(in the rows, 128 means zero)
Each row has a class, written after it, and each block has its own classes.
[129 119 114 148 120 149 120 104 119 162 118 135 156  95 168 127 116 113
 127 145 127 139] -> Z_285
[157  84 168 217 198  69  90  96 142 185 114 133 138  96 106 114 117 142
 115 189 159 139] -> Z_803
[151 133 134 151 147  48 122 104 155 191 120 113 163 148 152 125 113 117
 129 146 126 139] -> Z_398
[143 132 150 119 142  86 132  98 123 170 131 129 113 131 108 130 139 143
 122 131 147 131] -> Z_761
[144 126 127 147  94  76 101 110 153 213 124 132 115 166 144 122 105 127
 139 172 144 155] -> Z_285
[157 106 159 152 169  86 119 119 130 176 135 129 135 119 167 137 123 132
 135 160 124 136] -> Z_398
[142 114 147 131 161  96 128 109 144 189 141 135 134 102 159 135 108 117
 135 162 105 141] -> Z_398
[186 104 183 184 176  37 123 100 134 166 163 132 133 103 140 130 119 131
 128 162 139 138] -> Z_190
[141 126 150 158 148  38  94 117 143 181  90 136 122  94 124 131 102 132
 128 167 150 140] -> Z_803
[138 136 111 125 101 103 109 107 136 164 126 118 135 178 173 125 111 135
 136 146 104 188] -> Z_285
[168 133 132 160 193  64  99 106 147 227 118 132 126 160 159 116 115 128
 120 200 113 137] -> Z_398
[154 139 129 174 152  63 125 121 154 171 148 127 136 131 182 151 210  99
 134 176 104 126] -> Z_190
[157 123 131 156 154  41 144 114 117 187 105 143 166 135 153 111 111 135
 136 170 171 133] -> Z_398
[142 118 156 159 176  44 110 101 153 190 117 128 138 143 183 126 122 126
 128 166 164 147] -> Z_398
[180 129 137 189 126  37 129 115 134 157 113 122 138 138 133 133 110 109
 133 167 108 122] -> Z_190
[166 117 125 149 124  78 108 100 140 187 102 118 132 126 139 125 116 148
 130 158 136 173] -> Z_761
[137 108 109 167 131 146  91  91 127 187 123 131 155 136 165 112 104 124
 125 169 107 139] -> Z_285
[150 137 184 142 142  21 125  88 132 201 113 138 127 153 166 140 108 119
 129 161 152 143] -> Z_398
[132 123 130 166 106  25 130 119 143 173 104 141 118 132 125 126  89 122
 131 158 144 136] -> Z_398
[137 122 101 143 115 152 108 121 147 168 139 139 133 141 178 108 130 135
 126 151  88 149] -> Z_285
[152 129 102 105 115 217 115 108 132 155 105 131 133 170 172 121 136 136
 109 205 145 142] -> Z_285
[131 106 158 147 148 171 128 111 123 143 137 131 127 146 165 189 111 111
 120 136 118 117] -> Z_398
[159 113 175 121 150  50 121 106 122 180 120 139 122 138 127 116 126 143
 124 155 160 136] -> Z_761
[155  92 164 134 100  61  90 103 142 176 121 140 190 102 143 134 116 144
 123 173 198 140] -> Z_803
[146 114 173 137 207  60 122  93 137 198 123 127 133 192 160 112 142 136
 124 201 158 137] -> Z_803
[140 134 138 139 157  65 110 111 137 168 171 133 113 141 142 114 125 125
 127 152 111 112] -> Z_803
[144 159 115 168 102  64 122 114 146 161 132 129 135 130 161 108 120 118
 147 156 124 142] -> Z_190
[145 117 122 180 104  53 124  83 127 207 124 146 133 101 181 121 101 110
 121 194  83 119] -> Z_285
[146 109 142 181 185  86 118 119 139 178 156 133 131 121 189 129 126 108
 146 179  76 127] -> Z_190
[185 136 132 203 168  29 111 111 144 172 130 125 150 135 147 125 153 116
 138 195 136 149] -> Z_190
[153 118 121 139  91 144 110 105 143 155 102 119 123 118 154 129 109 123
 129 159 101 143] -> Z_285
[148  93 157 147 134  55 104 100 136 184 105 133 126 129 146 135 103 133
 138 165 131 128] -> Z_761
[159 136 107 186 165  49  78 124 138 173 140 133 133 145 141 137 131 110
 134 170  99 134] -> Z_190
[151  87 169 157 174 120 111  94 129 169 123 126 125 155 215 144 107 126
 131 186 162 135] -> Z_803
[133  88 162 161 245 112  97 105 133 172 211 138 135 106 109 119 121 157
 129 181 127 121] -> Z_803
[142 140 103 131 124 130  96 126 133 220 131 133 111 162 218 134 116 130
 143 174  46 144] -> Z_761

A new block, with new classes.
[123 119 125 121 123 128 129 126 123 143 120 127 130 126 114 133 124 132
 123 121 136 122] -> Z_875
[120 125 151 127 135 130 130 131 100 150 131 152 131 118 131 127 130 120
 131 124 136 136] -> Z_345
[125 122 113 121 121 130 124 127 124 131 122 129 129 131 120 133 125 131
 121 126 129 126] -> Z_875
[120 126 124 120 128 126 127 126 129 133 125 120 128 132 124 139 126 130
 122 121 127 126] -> Z_875
[133 120 119 124 133 133 130 128 126 134 125 133 131 132 140 126 127 128
 127 132 128 127] -> Z_345
[121 112 124 127 135 133 131 127 116 144 119 148 130 120 122 131 127 126
 135 131 140 123] -> Z_345
[130 132 118 123 115 134 132 122 144 122 126 125 126 134 132 135 120 134
 124 126 118 120] -> Z_875
[127 112 130 131 148 129 133 132 126 139 123 127 132 125 125 118 131 127
 134 128 141 126] -> Z_345
[129 129 124 131 120 132 128 127 139 126 127 136 128 124 130 133 125 129
 127 131 123 123] -> Z_875
[126 122 133 130 131 133 133 125 121 133 126 142 128 126 132 130 126 128
 129 130 127 126] -> Z_345
[127 110 136 120 167 135 136 132  86 169 124 146 131 120 143 118 132 119
 128 119 144 137] -> Z_345
[122 118 125 124 130 129 131 126 123 142 122 133 130 125 124 130 125 128
 126 122 137 122] -> Z_875
[103 155 139 133  86 122 113 123 149  87 125 120 131 125  86 151 121 135
 125 126 123 116] -> Z_875
[131 119 127 129 133 133 133 128 129 136 126 136 127 130 132 128 127 125
 128 130 127 122] -> Z_345
